Below is a small trained network, with its code and all its weights. Each question gives an input and a target symbol and asks what happens when units are switched off, that is, made to give their printed mean instead of their output.

import numpy as np


def w(rows, s, z=0):
    codes = np.array(rows[::2]) - 128.0
    scale = np.full(codes.shape[1], s)
    scale[-1] = z or s
    return codes * scale


def f(y):
    return y / 2 * (1 + np.tanh(0.7978845608 * (y + 0.044715 * y**3)))


def softmax(a):
    e = np.exp(a - a.max(-1, keepdims=True))
    return e / e.sum(-1, keepdims=True)


def log_softmax(a):
    a = a - a.max(-1, keepdims=True)
    return a - np.log(np.exp(a).sum(-1, keepdims=True))


def net(x, mask):
    ids = ['αβγζηθμξπστφψ'.index(c) for c in x.split()]
    T = len(ids)
    res = E[ids] + P[:T]
    u = 0
    for l in range(2):
        r = res
        for j in range(2):
            rows = slice(4 * j, 4 * j + 4)
            q, k, v = (r @ M[l][rows].T for M in (Q, K, V))
            z = softmax(np.where(np.tri(T) > 0, q @ k.T / 4**0.5, -1e9)) @ v
            o = O[l][rows]
            res = res + np.where(mask[u + j], z, o[:, -1]) @ o[:, :-1]
        u += 2
        y = f(res @ A[l][:, :-1].T + A[l][:, -1])
        res = res + np.where(mask[u : u + 8], y, B[l][:, -1]) @ B[l][:, :-1]
        u += 8
    return log_softmax(res[-1] @ U[:, :-1].T + U[:, -1])


Q, K, V, O, A, B = {}, {}, {}, {}, {}, {}
E = w([
[67,90,248,128,138,181],'α',
[106,198,173,105,86,102],'β',
[135,121,152,157,129,118],'γ',
[139,154,147,146,84,120],'ζ',
[143,95,94,119,145,122],'η',
[52,9,147,150,86,129],'θ',
[158,126,144,136,144,143],'μ',
[149,129,110,112,94,128],'ξ',
[144,175,172,102,113,139],'π',
[63,68,124,18,141,186],'σ',
[142,92,120,178,119,115],'τ',
[123,179,127,105,74,115],'φ',
[147,141,155,107,162,144],'ψ',
],0.018)
P = w([
[114,223,59,166,156,144],'0',
[171,85,196,36,112,14],'1',
[116,187,92,144,101,177],'2',
[155,64,215,23,89,30],'3',
[103,169,101,140,75,201],'4',
[143,24,218,17,82,45],'5',
[91,150,112,136,56,223],'6',
[129,8,232,3,78,65],'7',
[79,135,119,130,42,246],'8',
],0.012)
Q[0] = w([
[144,91,140,115,196,41],'L0H0',
[131,135,136,134,149,50],'L0H0',
[123,99,181,103,162,5],'L0H0',
[90,191,68,140,53,252],'L0H0',
[124,139,95,141,132,126],'L0H1',
[153,153,123,126,153,134],'L0H1',
[160,138,123,102,136,132],'L0H1',
[167,129,119,146,125,167],'L0H1',
],0.019)
K[0] = w([
[254,182,82,144,152,62],'L0H0',
[192,174,104,153,113,75],'L0H0',
[165,216,101,159,152,39],'L0H0',
[37,66,169,103,73,197],'L0H0',
[170,114,128,129,67,172],'L0H1',
[152,115,162,105,96,145],'L0H1',
[149,119,127,107,155,119],'L0H1',
[161,130,176,138,98,166],'L0H1',
],0.015)
V[0] = w([
[254,149,155,154,113,159],'L0H0',
[82,189,151,70,114,145],'L0H0',
[178,133,45,53,120,126],'L0H0',
[122,141,187,83,202,175],'L0H0',
[171,126,179,141,78,160],'L0H1',
[163,93,135,93,111,23],'L0H1',
[106,142,148,116,139,87],'L0H1',
[100,137,139,131,160,106],'L0H1',
],0.0098)
O[0] = w([
[189,179,174,182,138,196,67],'L0H0',
[130,227,92,91,181,73,254],'L0H0',
[207,149,35,39,109,199,116],'L0H0',
[86,142,184,70,244,123,159],'L0H0',
[2,149,122,124,185,113,144],'L0H1',
[48,64,188,130,83,163,125],'L0H1',
[116,82,120,152,137,94,150],'L0H1',
[134,109,97,92,146,109,125],'L0H1',
],0.0086,0.0055)
A[0] = w([
[165,40,189,121,124,115,139],'L0N0',
[89,186,162,204,164,216,163],'L0N1',
[151,160,133,231,105,167,60],'L0N2',
[141,115,153,118,65,106,50],'L0N3',
[141,138,123,154,209,178,2],'L0N4',
[144,80,68,217,189,255,184],'L0N5',
[121,137,242,100,140,102,165],'L0N6',
[135,82,140,55,117,147,48],'L0N7',
],0.0097,0.0046)
B[0] = w([
[143,207,109,81,109,109,204],'L0N0',
[169,170,162,125,200,114,183],'L0N1',
[125,154,142,173,209,116,144],'L0N2',
[125,133,130,115,197,131,163],'L0N3',
[199,149,77,83,132,97,125],'L0N4',
[131,9,110,165,163,98,143],'L0N5',
[148,94,69,131,112,104,255],'L0N6',
[153,148,143,199,121,95,185],'L0N7',
],0.012,0.0096)
Q[1] = w([
[136,176,22,148,85,150],'L1H0',
[18,176,59,128,193,187],'L1H0',
[159,80,106,32,167,90],'L1H0',
[100,80,72,143,170,116],'L1H0',
[141,130,153,83,54,77],'L1H1',
[45,102,133,144,135,174],'L1H1',
[119,127,25,176,91,159],'L1H1',
[153,18,248,118,47,129],'L1H1',
],0.012)
K[1] = w([
[95,119,72,111,133,163],'L1H0',
[84,108,190,76,100,163],'L1H0',
[217,127,61,107,131,71],'L1H0',
[142,77,164,100,130,165],'L1H0',
[165,183,52,110,123,70],'L1H1',
[97,79,190,130,105,126],'L1H1',
[120,106,115,140,82,187],'L1H1',
[254,115,113,152,98,47],'L1H1',
],0.015)
V[1] = w([
[159,65,69,76,92,130],'L1H0',
[84,214,193,107,88,86],'L1H0',
[165,132,154,164,107,150],'L1H0',
[108,202,75,254,77,149],'L1H0',
[140,139,34,57,99,182],'L1H1',
[179,64,117,79,129,29],'L1H1',
[140,32,198,87,129,133],'L1H1',
[165,108,57,148,198,210],'L1H1',
],0.0078)
O[1] = w([
[129,165,125,138,173,178,111],'L1H0',
[244,138,120,178,132,119,133],'L1H0',
[103,148,134,92,71,87,107],'L1H0',
[126,172,162,208,2,99,142],'L1H0',
[152,169,156,205,189,178,145],'L1H1',
[161,66,79,171,177,165,166],'L1H1',
[216,142,68,97,109,133,7],'L1H1',
[127,73,239,54,92,189,132],'L1H1',
],0.0081,0.012)
A[1] = w([
[112,121,144,102,60,248,117],'L1N0',
[135,65,92,137,205,174,59],'L1N1',
[117,36,141,151,58,137,36],'L1N2',
[75,42,87,77,105,148,73],'L1N3',
[118,109,50,143,166,74,47],'L1N4',
[103,255,96,151,158,165,86],'L1N5',
[196,91,205,91,146,113,99],'L1N6',
[68,169,132,138,15,129,12],'L1N7',
],0.0087,0.011)
B[1] = w([
[71,229,92,91,94,101,141],'L1N0',
[118,165,114,138,38,86,237],'L1N1',
[180,164,67,26,136,153,184],'L1N2',
[254,134,175,225,196,88,163],'L1N3',
[130,153,206,110,110,176,216],'L1N4',
[163,18,112,33,59,123,241],'L1N5',
[86,114,129,166,124,205,202],'L1N6',
[179,91,111,216,178,219,255],'L1N7',
],0.0098,0.0076)
U = w([
[196,59,147,158,141,112,48],'α',
[93,190,155,145,199,83,236],'β',
[157,148,121,124,14,33,86],'γ',
[179,103,143,139,37,201,81],'ζ',
[101,85,60,63,95,183,201],'η',
[233,245,70,147,140,151,76],'θ',
[199,197,229,71,84,144,37],'μ',
[87,218,149,127,71,187,146],'ξ',
[38,42,209,127,27,89,88],'π',
[178,192,129,166,204,255,98],'σ',
[77,81,42,228,124,164,254],'τ',
[161,177,203,201,104,133,90],'φ',
[78,29,197,154,134,204,93],'ψ',
],0.0056,0.0042)

Each question gives the input, a string of symbols that net reads in full, and the target symbol t.
The units are the heads (4 rows each of Q, K, V and O) and the neurons (one row each of A and B). Each row of codes is followed by its name. A weight is (code - 128) times the scale printed after its matrix; where a second scale follows, it is the last column's (O, A, B and U).
mask holds one flag per unit, layer by layer, with each layer's heads first. A switched-off unit (its flag False) gives its mean, the last column of its rows in O or B, instead of its output. The means were averaged over made-up inputs and are rounded, as every weight is.
A unit's drop is (log p(t) with every unit on - log p(t) with that unit switched off) / (log p(t) with every unit on - log p(t) with every unit switched off).
The circuit of an input: a set's keep is (log p(t) with only the set's units on - log p(t) with every unit switched off) / (log p(t) with every unit on - log p(t) with every unit switched off). Starting from the 12 units with the biggest drops (on a tie, the unit counted first), units are removed one at a time, each time the one whose removal leaves the highest keep (on an exact tie, the one counted first), for as long as the keep stays at least 0.8.
units of the circuit, in order: the units of the circuit, biggest drop first
k most important neurons: the k neurons with the biggest drops, biggest first
k most important neurons of layer l: the k neurons of layer l with the biggest drops, biggest first
heads that matter: for each layer, one digit per head in row order, 1 if its drop is at least 0.15 and else 0, layers parted by /
input θ ζ τ ζ σ τ, target θ: heads that matter : 00 / 01
input φ μ μ γ ζ φ, target φ: heads that matter : 11 / 11
input η α τ σ φ ξ α β π, target β: heads that matter : 10 / 00
input ξ μ π θ α ψ η η φ, target β: heads that matter : 10 / 00
input ζ φ β β η α μ η ζ, target β: 2 most important neurons : L1N5; L0N1
input φ π ζ θ γ μ ψ, target τ: heads that matter : 10 / 01
input ζ ψ σ φ η, target η: units of the circuit, in order : L0H0; L1N5; L1H0
input β ψ μ τ, target β: units of the circuit, in order : L1H1; L1N5; L0H0
input τ ψ β β α θ σ η, target τ: 3 most important neurons : L0N0; L1N7; L0N5
input σ μ β θ ξ, target τ: units of the circuit, in order : L0H0; L1H1
input ζ τ ζ α α θ μ τ, target ζ: 2 most important neurons : L1N7; L0N2
input α β β ζ ψ, target β: units of the circuit, in order : L0H0
input ψ η α ξ ξ η, target ψ: 2 most important neurons : L1N6; L0N4
input π π ξ φ, target π: heads that matter : 11 / 01
input ψ μ α φ ψ μ ζ ξ, target ψ: units of the circuit, in order : L1H1; L0H0; L1N6; L0N4
input η η τ, target α: units of the circuit, in order : L1N3; L0N5; L0H0; L1H1
input ψ ξ α β ζ α σ ζ ζ, target η: units of the circuit, in order : L1N5; L0H0; L1H0
input θ α β β μ β γ, target β: units of the circuit, in order : L0H0; L0N1
input σ π γ ψ μ, target η: units of the circuit, in order : L0H0; L1N5; L1H0
input β β θ θ σ ψ, target β: units of the circuit, in order : L1H1; L0H0; L1N5
input σ μ π φ β τ β, target η: units of the circuit, in order : L1N5; L0H0
input μ σ φ φ ψ φ ζ μ, target μ: 4 most important neurons of layer 1 : L1N3; L1N0; L1N2; L1N7
input φ φ ζ α ψ μ, target φ: units of the circuit, in order : L0H0; L1H0; L1H1
input β β ψ σ η β σ η, target β: 3 most important neurons : L1N5; L0N6; L1N7
input ζ η ζ τ ζ, target φ: units of the circuit, in order : L1H0; L0H0; L0N2; L0N6
input ξ φ φ, target ζ: units of the circuit, in order : L1N5; L0H0; L1H0; L1N7
input σ α α μ τ α, target σ: 2 most important neurons : L0N0; L1N6
input γ σ σ γ β σ φ γ τ, target η: most important neuron : L1N5
